Here is a tiny trained network, its code and every weight. The questions are about switching its units off for an input and a target symbol, where a switched-off unit gives its printed mean instead of its output.

import numpy as np


def w(rows, s, z=0):
    codes = np.array(rows[::2]) - 128.0
    scale = np.full(codes.shape[1], s)
    scale[-1] = z or s
    return codes * scale


def norm(h):
    return h / np.sqrt((h * h).mean(-1, keepdims=True) + 1e-5)


def f(y):
    return np.maximum(y, 0)


def softmax(a):
    e = np.exp(a - a.max(-1, keepdims=True))
    return e / e.sum(-1, keepdims=True)


def log_softmax(a):
    a = a - a.max(-1, keepdims=True)
    return a - np.log(np.exp(a).sum(-1, keepdims=True))


def net(x, mask):
    ids = ['αβγδεζθλμξπσφψω'.index(c) for c in x.split()]
    T = len(ids)
    res = E[ids] + P[:T]
    u = 0
    for l in range(3):
        r = norm(res)
        for j in range(2):
            rows = slice(3 * j, 3 * j + 3)
            q, k, v = (r @ M[l][rows].T for M in (Q, K, V))
            z = softmax(np.where(np.tri(T) > 0, q @ k.T / 3**0.5, -1e9)) @ v
            o = O[l][rows]
            res = res + np.where(mask[u + j], z, o[:, -1]) @ o[:, :-1]
        u += 2
        y = f(norm(res) @ A[l][:, :-1].T + A[l][:, -1])
        res = res + np.where(mask[u : u + 8], y, B[l][:, -1]) @ B[l][:, :-1]
        u += 8
    return log_softmax(norm(res)[-1] @ U[:, :-1].T + U[:, -1])


Q, K, V, O, A, B = {}, {}, {}, {}, {}, {}
E = w([
[192,82,144,161,158],'α',
[136,43,201,154,70],'β',
[124,126,155,102,101],'γ',
[77,122,37,167,109],'δ',
[89,34,65,70,83],'ε',
[40,79,133,130,212],'ζ',
[215,45,158,40,120],'θ',
[103,138,138,79,223],'λ',
[208,123,156,184,111],'μ',
[183,63,49,156,243],'ξ',
[191,240,26,142,177],'π',
[91,121,116,74,97],'σ',
[247,78,92,159,202],'φ',
[123,28,2,94,162],'ψ',
[147,130,146,177,189],'ω',
],0.0078)
P = w([
[133,210,252,233,185],'0',
[189,66,63,117,173],'1',
[169,91,62,121,156],'2',
[160,92,66,127,140],'3',
[144,87,65,128,139],'4',
[145,93,66,137,140],'5',
[146,96,65,136,129],'6',
[133,111,71,142,138],'7',
],0.0028)
Q[0] = w([
[116,182,157,160,68],'0.h1',
[125,51,87,76,149],'0.h1',
[201,107,3,87,93],'0.h1',
[113,117,121,174,24],'0.h2',
[107,133,50,102,99],'0.h2',
[122,29,96,92,85],'0.h2',
],0.0064)
K[0] = w([
[176,13,104,90,163],'0.h1',
[77,90,209,120,92],'0.h1',
[41,101,204,31,165],'0.h1',
[193,255,182,126,228],'0.h2',
[106,163,121,27,153],'0.h2',
[167,122,181,64,164],'0.h2',
],0.0054)
V[0] = w([
[220,124,160,128,113],'0.h1',
[195,253,65,176,90],'0.h1',
[181,104,62,133,140],'0.h1',
[129,63,147,205,56],'0.h2',
[123,164,163,125,135],'0.h2',
[48,175,33,194,102],'0.h2',
],0.0046)
O[0] = w([
[73,107,154,192,167,91],'0.h1',
[154,115,102,191,144,3],'0.h1',
[87,18,181,185,149,144],'0.h1',
[125,99,102,181,4,44],'0.h2',
[180,149,82,144,139,97],'0.h2',
[92,75,37,177,109,81],'0.h2',
],0.004,0.0026)
A[0] = w([
[156,94,80,46,118,143],'0.n1',
[188,175,179,43,96,126],'0.n2',
[54,44,198,152,146,254],'0.n3',
[137,136,197,145,104,160],'0.n4',
[206,1,101,149,128,73],'0.n5',
[217,161,110,226,142,229],'0.n6',
[189,140,202,224,3,15],'0.n7',
[96,178,49,134,126,179],'0.n8',
],0.005,0.0021)
B[0] = w([
[103,80,254,86,125,253],'0.n1',
[78,177,150,213,131,211],'0.n2',
[246,99,144,144,103,243],'0.n3',
[163,94,147,140,227,152],'0.n4',
[165,150,124,17,124,207],'0.n5',
[136,100,69,143,66,190],'0.n6',
[5,75,31,110,216,142],'0.n7',
[98,107,210,119,44,199],'0.n8',
],0.0047,0.0032)
Q[1] = w([
[133,243,176,47,172],'1.h1',
[183,176,155,173,36],'1.h1',
[246,225,161,97,80],'1.h1',
[120,99,170,141,174],'1.h2',
[3,47,83,103,157],'1.h2',
[89,186,147,73,130],'1.h2',
],0.0054)
K[1] = w([
[87,193,153,151,181],'1.h1',
[227,109,131,150,161],'1.h1',
[180,163,144,42,237],'1.h1',
[191,142,173,137,122],'1.h2',
[133,78,92,102,255],'1.h2',
[119,128,95,234,199],'1.h2',
],0.0051)
V[1] = w([
[105,109,211,5,174],'1.h1',
[161,113,40,160,202],'1.h1',
[136,180,93,204,189],'1.h1',
[53,160,94,26,141],'1.h2',
[143,10,155,3,50],'1.h2',
[130,10,239,175,139],'1.h2',
],0.0035)
O[1] = w([
[164,34,75,160,82,251],'1.h1',
[85,102,112,183,254,121],'1.h1',
[109,166,129,116,139,82],'1.h1',
[118,155,143,92,154,151],'1.h2',
[158,180,77,59,198,209],'1.h2',
[43,97,57,75,214,220],'1.h2',
],0.0041,0.0027)
A[1] = w([
[80,143,185,200,154,98],'1.n1',
[130,7,110,63,167,60],'1.n2',
[109,254,58,140,132,253],'1.n3',
[152,125,125,112,166,186],'1.n4',
[41,218,73,109,163,138],'1.n5',
[121,140,86,137,192,93],'1.n6',
[164,146,86,157,179,133],'1.n7',
[86,110,85,69,143,133],'1.n8',
],0.0056,0.0012)
B[1] = w([
[103,86,67,81,135,140],'1.n1',
[2,134,155,136,75,253],'1.n2',
[85,116,185,15,92,138],'1.n3',
[129,144,96,125,50,175],'1.n4',
[168,62,210,71,233,145],'1.n5',
[138,60,84,78,122,157],'1.n6',
[22,112,101,24,159,150],'1.n7',
[71,15,186,135,117,186],'1.n8',
],0.004,0.0073)
Q[2] = w([
[159,58,113,36,124],'2.h1',
[154,179,105,188,90],'2.h1',
[121,54,89,81,97],'2.h1',
[152,226,162,233,108],'2.h2',
[111,30,160,69,155],'2.h2',
[212,255,58,223,113],'2.h2',
],0.0088)
K[2] = w([
[114,181,120,220,140],'2.h1',
[159,29,85,56,139],'2.h1',
[158,216,131,192,156],'2.h1',
[96,39,82,86,95],'2.h2',
[187,215,162,255,140],'2.h2',
[103,25,137,21,56],'2.h2',
],0.0082)
V[2] = w([
[165,33,114,108,140],'2.h1',
[198,112,164,67,79],'2.h1',
[25,73,254,168,52],'2.h1',
[182,73,97,196,76],'2.h2',
[128,124,102,171,240],'2.h2',
[60,71,78,87,97],'2.h2',
],0.0055)
O[2] = w([
[50,125,91,80,133,146],'2.h1',
[115,118,128,46,134,94],'2.h1',
[104,177,169,221,177,254],'2.h1',
[136,2,145,171,200,55],'2.h2',
[130,199,36,178,158,169],'2.h2',
[97,77,141,136,35,157],'2.h2',
],0.0059,0.005)
A[2] = w([
[107,191,147,85,99,7],'2.n1',
[36,147,57,150,215,42],'2.n2',
[214,177,84,118,2,215],'2.n3',
[201,184,180,127,197,157],'2.n4',
[125,139,198,107,97,116],'2.n5',
[153,67,177,86,79,137],'2.n6',
[124,84,175,60,115,152],'2.n7',
[191,13,123,184,114,249],'2.n8',
],0.0049,0.0018)
B[2] = w([
[103,114,165,138,35,168],'2.n1',
[116,183,130,176,120,251],'2.n2',
[223,117,109,242,123,165],'2.n3',
[65,146,109,80,148,176],'2.n4',
[166,137,148,145,165,179],'2.n5',
[157,200,81,122,161,200],'2.n6',
[253,176,154,167,116,229],'2.n7',
[229,169,115,152,128,210],'2.n8',
],0.0052,0.003)
U = w([
[154,131,99,169,159,99],'α',
[110,59,160,57,45,70],'β',
[152,148,87,173,166,36],'γ',
[101,97,69,144,158,59],'δ',
[159,106,80,145,170,168],'ε',
[84,97,110,144,161,7],'ζ',
[120,206,212,219,159,24],'θ',
[166,22,176,200,130,243],'λ',
[125,90,68,113,205,120],'μ',
[125,236,66,79,84,222],'ξ',
[74,131,172,53,254,247],'π',
[191,145,194,78,141,153],'σ',
[80,102,128,192,43,195],'φ',
[98,59,106,73,117,48],'ψ',
[91,123,184,126,75,6],'ω',
],0.0099,0.0023)

Each question gives the input, a string of symbols that net reads in full, and the target symbol t.
The units are the heads (3 rows each of Q, K, V and O) and the neurons (one row each of A and B). Each row of codes is followed by its name. A weight is (code - 128) times the scale printed after its matrix; where a second scale follows, it is the last column's (O, A, B and U).
mask holds one flag per unit, layer by layer, with each layer's heads first. A switched-off unit (its flag False) gives its mean, the last column of its rows in O or B, instead of its output. The means were averaged over made-up inputs and are rounded, as every weight is.
A unit's drop is (log p(t) with every unit on - log p(t) with that unit switched off) / (log p(t) with every unit on - log p(t) with every unit switched off).
The circuit of an input: a set's keep is (log p(t) with only the set's units on - log p(t) with every unit switched off) / (log p(t) with every unit on - log p(t) with every unit switched off). Starting from the 12 units with the biggest drops (on a tie, the unit counted first), units are removed one at a time, each time the one whose removal leaves the highest keep (on an exact tie, the one counted first), for as long as the keep stays at least 0.8.
units of the circuit, in order: the units of the circuit, biggest drop first
unit that matters most: the unit with the biggest drop
k most important neurons: the k neurons with the biggest drops, biggest first
which heads matter: for each layer, one digit per head in row order, 1 if its drop is at least 0.15 and else 0, layers parted by /
drop of u: that unit's drop, to one decimal
input λ ζ ε μ, target ξ: units of the circuit, in order => (2.h2, 0.n7)
input δ λ δ θ δ φ λ θ, target λ: which heads matter => 01 / 01 / 11
input γ γ α ξ α, target θ: unit that matters most => 1.h2
input θ λ δ γ λ γ γ, target θ: units of the circuit, in order => (0.h2, 0.n2)
input γ λ φ ε θ, target θ: units of the circuit, in order => (2.h1, 0.n2)
input δ λ γ, target λ: units of the circuit, in order => (2.h2, 1.h2, 0.h1)
input λ μ ξ, target ξ: units of the circuit, in order => (2.h2, 0.n5)
input ξ λ π δ θ γ, target θ: units of the circuit, in order => (0.n2, 0.h2)
input λ ε γ, target ξ: 2 most important neurons => (1.n2, 1.n8)
input δ λ φ ξ γ λ λ β, target λ: which heads matter => 01 / 01 / 01
input γ λ δ ε, target θ: which heads matter => 10 / 01 / 10
input θ σ λ ζ λ θ ψ, target π: units of the circuit, in order => (0.h2, 2.h2, 2.h1, 0.n2)
input γ ξ φ λ σ λ γ λ, target θ: units of the circuit, in order => (2.h1, 0.h1, 0.n2)
input λ λ ξ γ λ ψ, target ξ: units of the circuit, in order => (2.h2)
input δ λ λ γ γ ω λ, target λ: which heads matter => 01 / 01 / 01
input δ λ δ σ, target λ: units of the circuit, in order => (2.h2, 1.h2, 0.h1)
input λ δ δ λ μ φ, target ξ: which heads matter => 00 / 00 / 01
input λ λ θ λ λ λ θ ξ, target ξ: units of the circuit, in order => (2.h2, 0.h1)
input θ δ δ, target π: units of the circuit, in order => (1.h1, 1.n5)
input δ ε ε θ ξ, target λ: units of the circuit, in order => (2.h2)
input ε σ λ λ, target β: units of the circuit, in order => (2.h2, 1.h1)
input γ σ δ δ, target θ: which heads matter => 10 / 11 / 10
input γ σ λ δ, target θ: which heads matter => 10 / 01 / 10
input λ δ ε π ω, target ξ: 2 most important neurons => (1.n7, 0.n5)
input σ δ ξ γ θ δ γ, target σ: 2 most important neurons => (1.n2, 1.n8)
input θ ω λ θ θ, target π: drop of 0.n4 => 0.1
input δ ξ ε θ δ ψ, target λ: drop of 2.n8 => 0.1
input λ φ δ λ ζ α, target ξ: most important neuron => (1.n2)
